Here is a tiny trained network, its code and every weight. The questions are about switching its units off for an input and a class, where a switched-off unit gives its printed mean instead of its output.

import numpy as np


def w(rows, s, z=0):
    codes = np.array(rows[::2]) - 128.0
    scale = np.full(codes.shape[1], s)
    scale[-1] = z or s
    return codes * scale


def norm(h):
    return h / np.sqrt((h * h).mean(-1, keepdims=True) + 1e-5)


def f(y):
    return np.maximum(y, 0)


def log_softmax(a):
    a = a - a.max(-1, keepdims=True)
    return a - np.log(np.exp(a).sum(-1, keepdims=True))


def net(x, mask):
    res = np.array(x, float).reshape(1, 5) / 4 @ E
    u = 0
    for l in range(2):
        y = f(norm(res) @ A[l][:, :-1].T + A[l][:, -1])
        res = res + np.where(mask[u : u + 5], y, B[l][:, -1]) @ B[l][:, :-1]
        u += 5
    return log_softmax(norm(res)[-1] @ U[:, :-1].T + U[:, -1])


A, B = {}, {}
E = w([
[73,194,189,51,131,65,155,119,185,142,182,155],'x0',
[51,134,84,116,2,83,83,186,116,99,94,136],'x1',
[159,130,192,167,115,114,201,136,198,94,41,56],'x2',
[101,76,178,118,103,189,33,28,200,14,135,134],'x3',
[233,93,150,87,85,77,91,175,160,130,134,174],'x4',
],0.0075)
A[0] = w([
[253,86,192,105,156,142,90,169,203,199,137,236,44],'0.n1',
[155,172,62,148,39,214,119,105,102,169,212,227,59],'0.n2',
[122,181,72,88,154,181,78,119,89,147,217,202,3],'0.n3',
[199,96,115,178,191,134,82,97,33,110,66,111,52],'0.n4',
[86,100,206,125,169,54,140,86,168,204,84,152,142],'0.n5',
],0.007,0.0057)
B[0] = w([
[56,146,205,52,91,207,69,160,103,168,71,177,252],'0.n1',
[183,133,171,135,82,85,226,212,155,52,71,48,214],'0.n2',
[216,232,246,254,120,180,176,114,234,77,108,48,212],'0.n3',
[98,73,65,155,90,110,101,98,185,197,218,32,206],'0.n4',
[201,76,52,209,90,152,122,141,132,163,220,25,239],'0.n5',
],0.009,0.0043)
A[1] = w([
[68,138,113,147,98,31,119,142,77,56,93,145,81],'1.n1',
[58,166,109,147,164,204,180,89,114,123,148,119,6],'1.n2',
[116,66,166,101,170,133,88,62,140,1,170,161,99],'1.n3',
[128,152,160,112,238,201,135,77,107,163,149,84,6],'1.n4',
[108,214,175,94,144,80,107,88,171,170,236,136,1],'1.n5',
],0.0093,0.004)
B[1] = w([
[96,155,78,79,155,207,172,67,177,166,103,169,217],'1.n1',
[26,67,181,113,84,68,105,252,70,130,30,142,202],'1.n2',
[184,140,128,170,209,110,172,133,65,151,139,168,253],'1.n3',
[140,188,102,20,96,176,105,122,180,98,145,196,238],'1.n4',
[128,48,63,175,109,67,83,98,137,110,149,86,205],'1.n5',
],0.013,0.0052)
U = w([
[198,193,209,214,85,196,235,162,232,48,42,16,81],'0',
[123,197,58,48,126,239,139,95,192,161,126,186,131],'1',
[128,24,54,205,66,115,51,104,103,129,190,18,105],'2',
[67,102,241,71,41,122,61,219,38,109,2,201,23],'3',
[206,186,100,167,239,92,213,142,19,180,135,172,255],'4',
],0.0098,0.005)

Each question gives the input, the list of numbers given to net, and the class t.
The units are the neurons (one row each of A and B). Each row of codes is followed by its name. A weight is (code - 128) times the scale printed after its matrix; where a second scale follows, it is the last column's (A, B and U).
mask holds one flag per neuron, layer by layer. A switched-off neuron (its flag False) gives its mean, the last column of its row in B, instead of its output. The means were averaged over made-up inputs and are rounded, as every weight is.
A unit's drop is (log p(t) with every unit on - log p(t) with that unit switched off) / (log p(t) with every unit on - log p(t) with every unit switched off).
The circuit of an input: a set's keep is (log p(t) with only the set's units on - log p(t) with every unit switched off) / (log p(t) with every unit on - log p(t) with every unit switched off). Starting from all 10 units, units are removed one at a time, each time the one whose removal leaves the highest keep (on an exact tie, the one counted first), for as long as the keep stays at least 0.8.
units of the circuit, in order: the units of the circuit, biggest drop first
most important unit: the unit with the biggest drop
k most important neurons: the k neurons with the biggest drops, biggest first
k most important neurons of layer l: the k neurons of layer l with the biggest drops, biggest first
input [-4,7,-6,1,7], class 1: most important unit -> 1.n1
input [6,-1,-8,-5,7], class 0: units of the circuit, in order -> [0.n3; 0.n2]
input [1,-4,-3,6,4], class 4: 3 most important neurons -> [1.n3; 1.n2; 1.n1]
input [-6,-6,2,3,-6], class 1: 2 most important neurons -> [1.n4; 0.n4]
input [-5,-4,0,5,-6], class 3: 2 most important neurons -> [1.n2; 0.n5]
input [6,-3,1,7,-2], class 4: 2 most important neurons -> [1.n3; 0.n4]
input [0,2,1,-1,-3], class 3: units of the circuit, in order -> [1.n2; 0.n2]
input [6,8,5,6,-5], class 1: units of the circuit, in order -> [1.n1; 0.n3]
input [-6,3,-6,6,8], class 3: 2 most important neurons of layer 0 -> [0.n1; 0.n5]
input [-1,4,3,8,-7], class 4: 2 most important neurons -> [1.n3; 0.n1]
input [-7,7,5,-5,6], class 1: 4 most important neurons -> [1.n1; 0.n3; 0.n5; 1.n2]
input [-5,4,-5,8,5], class 4: units of the circuit, in order -> [1.n3; 0.n5]
input [0,-6,7,8,-6], class 4: units of the circuit, in order -> [1.n3; 0.n3]
input [2,0,2,-2,-4], class 3: units of the circuit, in order -> [1.n2]
input [5,0,0,-6,8], class 3: 3 most important neurons -> [0.n1; 1.n3; 0.n4]
input [-8,2,1,-5,7], class 2: 2 most important neurons -> [0.n4; 1.n2]
input [7,0,-6,2,3], class 2: 4 most important neurons of layer 1 -> [1.n5; 1.n1; 1.n4; 1.n3]
input [6,-4,6,4,7], class 3: 3 most important neurons -> [0.n1; 0.n3; 0.n4]
input [2,-5,3,4,6], class 3: 2 most important neurons -> [0.n1; 1.n1]
input [6,-4,0,7,-8], class 3: 2 most important neurons -> [1.n2; 1.n4]
input [0,7,-4,2,6], class 1: 2 most important neurons -> [1.n1; 1.n2]
input [-5,1,1,6,3], class 4: 2 most important neurons -> [1.n3; 0.n5]
input [2,7,1,0,0], class 1: units of the circuit, in order -> [1.n1]
input [7,-5,-1,3,-6], class 2: 2 most important neurons -> [1.n5; 0.n5]
input [-8,-5,1,4,3], class 2: 2 most important neurons of layer 0 -> [0.n4; 0.n3]
input [5,3,-3,4,2], class 2: 2 most important neurons -> [1.n5; 0.n3]
input [0,8,-4,5,0], class 1: units of the circuit, in order -> [1.n1]
input [-1,1,-6,-6,7], class 3: 2 most important neurons of layer 1 -> [1.n3; 1.n1]
input [5,-1,-7,2,7], class 0: 2 most important neurons of layer 0 -> [0.n3; 0.n2]
